Here is a tiny trained network, its code and every weight. The questions are about switching its units off for an input and a target symbol, where a switched-off unit gives its printed mean instead of its output.

import numpy as np


def w(rows, s, z=0):
    codes = np.array(rows[::2]) - 128.0
    scale = np.full(codes.shape[1], s)
    scale[-1] = z or s
    return codes * scale


def norm(h):
    return h / np.sqrt((h * h).mean(-1, keepdims=True) + 1e-5)


def f(y):
    return y / 2 * (1 + np.tanh(0.7978845608 * (y + 0.044715 * y**3)))


def softmax(a):
    e = np.exp(a - a.max(-1, keepdims=True))
    return e / e.sum(-1, keepdims=True)


def log_softmax(a):
    a = a - a.max(-1, keepdims=True)
    return a - np.log(np.exp(a).sum(-1, keepdims=True))


def net(x, mask):
    ids = ['γηλμπσψω'.index(c) for c in x.split()]
    T = len(ids)
    res = E[ids] + P[:T]
    r = norm(res)
    for j in range(2):
        rows = slice(4 * j, 4 * j + 4)
        q, k, v = (r @ M[0][rows].T for M in (Q, K, V))
        z = softmax(np.where(np.tri(T) > 0, q @ k.T / 4**0.5, -1e9)) @ v
        o = O[0][rows]
        res = res + np.where(mask[j], z, o[:, -1]) @ o[:, :-1]
    y = f(norm(res) @ A[0][:, :-1].T + A[0][:, -1])
    res = res + np.where(mask[2:6], y, B[0][:, -1]) @ B[0][:, :-1]
    return log_softmax(norm(res)[-1] @ U[:, :-1].T + U[:, -1])


Q, K, V, O, A, B = {}, {}, {}, {}, {}, {}
E = w([
[116,90,142],'γ',
[143,102,149],'η',
[115,78,143],'λ',
[142,86,153],'μ',
[139,206,156],'π',
[83,132,130],'σ',
[252,30,209],'ψ',
[167,109,84],'ω',
],0.023)
P = w([
[254,187,118],'0',
[197,161,110],'1',
[162,149,102],'2',
[127,115,103],'3',
[56,125,86],'4',
[52,116,98],'5',
[77,110,132],'6',
],0.0093)
Q[0] = w([
[127,86,116],'h0',
[157,83,160],'h0',
[31,132,127],'h0',
[148,78,140],'h0',
[251,147,169],'h1',
[162,128,49],'h1',
[140,141,143],'h1',
[153,156,187],'h1',
],0.018)
K[0] = w([
[24,134,44],'h0',
[110,159,80],'h0',
[48,134,157],'h0',
[162,107,32],'h0',
[182,191,239],'h1',
[245,124,120],'h1',
[95,157,135],'h1',
[88,159,228],'h1',
],0.011)
V[0] = w([
[153,152,243],'h0',
[141,152,93],'h0',
[126,27,40],'h0',
[141,100,222],'h0',
[156,73,42],'h1',
[100,106,250],'h1',
[51,143,142],'h1',
[160,180,158],'h1',
],0.011)
O[0] = w([
[121,109,207,63],'h0',
[88,110,92,165],'h0',
[183,150,101,241],'h0',
[153,113,168,85],'h0',
[195,165,97,232],'h1',
[84,105,254,22],'h1',
[143,102,168,1],'h1',
[131,156,118,147],'h1',
],0.012,0.0045)
A[0] = w([
[183,96,120,3],'n0',
[126,254,183,54],'n1',
[173,89,123,60],'n2',
[164,86,139,219],'n3',
],0.015,0.0042)
B[0] = w([
[151,142,161,160],'n0',
[98,252,161,243],'n1',
[138,126,194,173],'n2',
[62,140,140,252],'n3',
],0.012,0.0035)
U = w([
[156,91,192,19],'γ',
[79,50,171,85],'η',
[5,92,116,107],'λ',
[185,32,186,136],'μ',
[149,117,182,1],'π',
[178,143,30,239],'σ',
[139,162,183,38],'ψ',
[103,238,168,39],'ω',
],0.013,0.0036)

Each question gives the input, a string of symbols that net reads in full, and the target symbol t.
The units are the heads (4 rows each of Q, K, V and O) and the neurons (one row each of A and B). Each row of codes is followed by its name. A weight is (code - 128) times the scale printed after its matrix; where a second scale follows, it is the last column's (O, A, B and U).
mask holds one flag per unit, heads first, then neurons. A switched-off unit (its flag False) gives its mean, the last column of its rows in O or B, instead of its output. The means were averaged over made-up inputs and are rounded, as every weight is.
A unit's drop is (log p(t) with every unit on - log p(t) with that unit switched off) / (log p(t) with every unit on - log p(t) with every unit switched off).
The circuit of an input: a set's keep is (log p(t) with only the set's units on - log p(t) with every unit switched off) / (log p(t) with every unit on - log p(t) with every unit switched off). Starting from all 6 units, units are removed one at a time, each time the one whose removal leaves the highest keep (on an exact tie, the one counted first), for as long as the keep stays at least 0.8.
circuit, biggest first: the units of the circuit, biggest drop first
top k neurons: the k neurons with the biggest drops, biggest first
heads that matter: for each layer, one digit per head in row order, 1 if its drop is at least 0.15 and else 0, layers parted by /
drop when u is switched off: that unit's drop, to one decimal
input π μ ω ψ γ π η, target η: heads that matter : 01
input ω π λ σ, target λ: circuit, biggest first : h1
input σ ω π π γ, target η: top 2 neurons : n1; n2
input ω η ω γ ψ η, target μ: heads that matter : 11
input γ η σ γ π π μ, target η: heads that matter : 01
input ω σ σ γ, target λ: heads that matter : 11
input λ σ λ, target λ: heads that matter : 11
input ψ σ γ μ, target λ: circuit, biggest first : h1; n3
input η σ μ, target λ: circuit, biggest first : h0; n3
input π σ ω γ γ σ η, target λ: circuit, biggest first : h1; n3
input ω μ π μ γ, target η: top 2 neurons : n3; n1
input σ η π η, target η: drop when h0 is switched off : 0.1
input ω μ π π μ, target η: drop when n2 is switched off : 0.0
input π σ σ, target λ: drop when h1 is switched off : 0.6
input σ σ η γ, target λ: circuit, biggest first : h0
input ω λ γ γ π λ, target η: drop when h1 is switched off : 0.9
